Below are the code and all the weights of a small trained network. Each question names an input and a class and asks about switching units off, where a switched-off unit gives its printed mean instead of its output.

import numpy as np


def w(rows, s, z=0):
    codes = np.array(rows[::2]) - 128.0
    scale = np.full(codes.shape[1], s)
    scale[-1] = z or s
    return codes * scale


def f(y):
    return np.maximum(y, 0)


def log_softmax(a):
    a = a - a.max(-1, keepdims=True)
    return a - np.log(np.exp(a).sum(-1, keepdims=True))


def net(x, mask):
    res = np.array(x, float).reshape(1, 7) / 4 @ E
    y = f(res @ A[0][:, :-1].T + A[0][:, -1])
    res = res + np.where(mask, y, B[0][:, -1]) @ B[0][:, :-1]
    return log_softmax(res[-1] @ U[:, :-1].T + U[:, -1])


A, B = {}, {}
E = w([
[199,124,152,121,201,112,156,156,4],'x0',
[125,164,134,162,71,127,167,155,151],'x1',
[153,129,102,105,153,110,184,140,84],'x2',
[162,112,145,139,124,38,104,146,101],'x3',
[169,64,79,114,140,121,127,190,144],'x4',
[150,172,164,100,138,142,120,161,128],'x5',
[144,143,77,167,130,80,130,142,100],'x6',
],0.011)
A[0] = w([
[192,179,168,102,218,91,107,181,48,72],'neuron 1',
[144,61,43,155,94,103,156,191,164,142],'neuron 2',
[146,172,156,209,39,9,158,170,143,55],'neuron 3',
[182,93,86,128,137,120,146,178,115,83],'neuron 4',
[151,55,182,203,63,113,76,158,146,197],'neuron 5',
[171,86,186,19,149,127,77,164,141,130],'neuron 6',
[132,182,161,180,71,226,172,142,121,254],'neuron 7',
],0.015,0.0034)
B[0] = w([
[175,184,168,130,110,156,10,25,163,254],'neuron 1',
[186,156,120,96,205,152,74,165,98,202],'neuron 2',
[124,108,180,171,49,94,146,20,75,209],'neuron 3',
[72,90,83,125,109,109,207,202,126,187],'neuron 4',
[130,161,69,122,100,177,89,169,209,189],'neuron 5',
[92,135,184,137,190,124,208,91,90,189],'neuron 6',
[59,96,212,105,214,106,213,115,134,195],'neuron 7',
],0.013,0.02)
U = w([
[121,59,52,97,159,112,218,255,103,2],'0',
[134,110,166,167,78,57,170,52,50,154],'1',
[106,131,172,94,208,156,182,113,128,214],'2',
[67,132,123,158,41,183,109,80,254,125],'3',
[198,148,79,132,97,164,60,128,146,150],'4',
],0.0083,0.0035)

Each question gives the input, the list of numbers given to net, and the class t.
The units are the neurons (one row each of A and B). Each row of codes is followed by its name. A weight is (code - 128) times the scale printed after its matrix; where a second scale follows, it is the last column's (A, B and U).
mask holds one flag per neuron, in row order. A switched-off neuron (its flag False) gives its mean, the last column of its row in B, instead of its output. The means were averaged over made-up inputs and are rounded, as every weight is.
A unit's drop is (log p(t) with every unit on - log p(t) with that unit switched off) / (log p(t) with every unit on - log p(t) with every unit switched off).
The circuit of an input: a set's keep is (log p(t) with only the set's units on - log p(t) with every unit switched off) / (log p(t) with every unit on - log p(t) with every unit switched off). Starting from all 7 units, units are removed one at a time, each time the one whose removal leaves the highest keep (on an exact tie, the one counted first), for as long as the keep stays at least 0.8.
circuit, biggest first: the units of the circuit, biggest drop first
unit that matters most: the unit with the biggest drop
k most important neurons: the k neurons with the biggest drops, biggest first
drop of u: that unit's drop, to one decimal
input [6,-3,-6,0,0,4,3], class 4: 2 most important neurons	(neuron 1; neuron 3)
input [-1,2,-5,-4,-8,0,-5], class 2: circuit, biggest first	(neuron 7)
input [8,-8,-7,1,5,-7,6], class 4: 2 most important neurons	(neuron 1; neuron 7)
input [-8,1,7,-3,-5,8,7], class 2: 2 most important neurons	(neuron 7; neuron 1)
input [-4,-4,-5,8,8,-3,-5], class 4: 3 most important neurons	(neuron 5; neuron 7; neuron 2)
input [-2,-2,-5,-1,6,6,-2], class 2: 3 most important neurons	(neuron 6; neuron 1; neuron 4)
input [-6,-7,0,6,4,4,-6], class 2: 2 most important neurons	(neuron 6; neuron 1)
input [8,2,8,1,-2,-7,-7], class 4: 4 most important neurons	(neuron 1; neuron 3; neuron 7; neuron 6)
input [8,6,4,2,4,-8,-3], class 4: circuit, biggest first	(neuron 1; neuron 7)
input [6,5,-7,7,2,7,1], class 3: 4 most important neurons	(neuron 5; neuron 1; neuron 7; neuron 2)
input [-3,-4,0,-2,1,8,8], class 4: 2 most important neurons	(neuron 7; neuron 3)
input [4,0,-7,1,2,-7,8], class 4: 4 most important neurons	(neuron 5; neuron 2; neuron 7; neuron 6)
input [4,0,2,0,0,-2,5], class 4: circuit, biggest first	(neuron 7; neuron 6)
input [-5,6,3,3,-3,-2,4], class 1: unit that matters most	neuron 3
input [-8,-1,3,-2,-4,3,-8], class 2: drop of neuron 1	0.1
input [3,3,-8,-3,8,-1,-3], class 0: drop of neuron 3	0.1
input [7,-1,6,3,1,8,7], class 4: drop of neuron 7	0.3
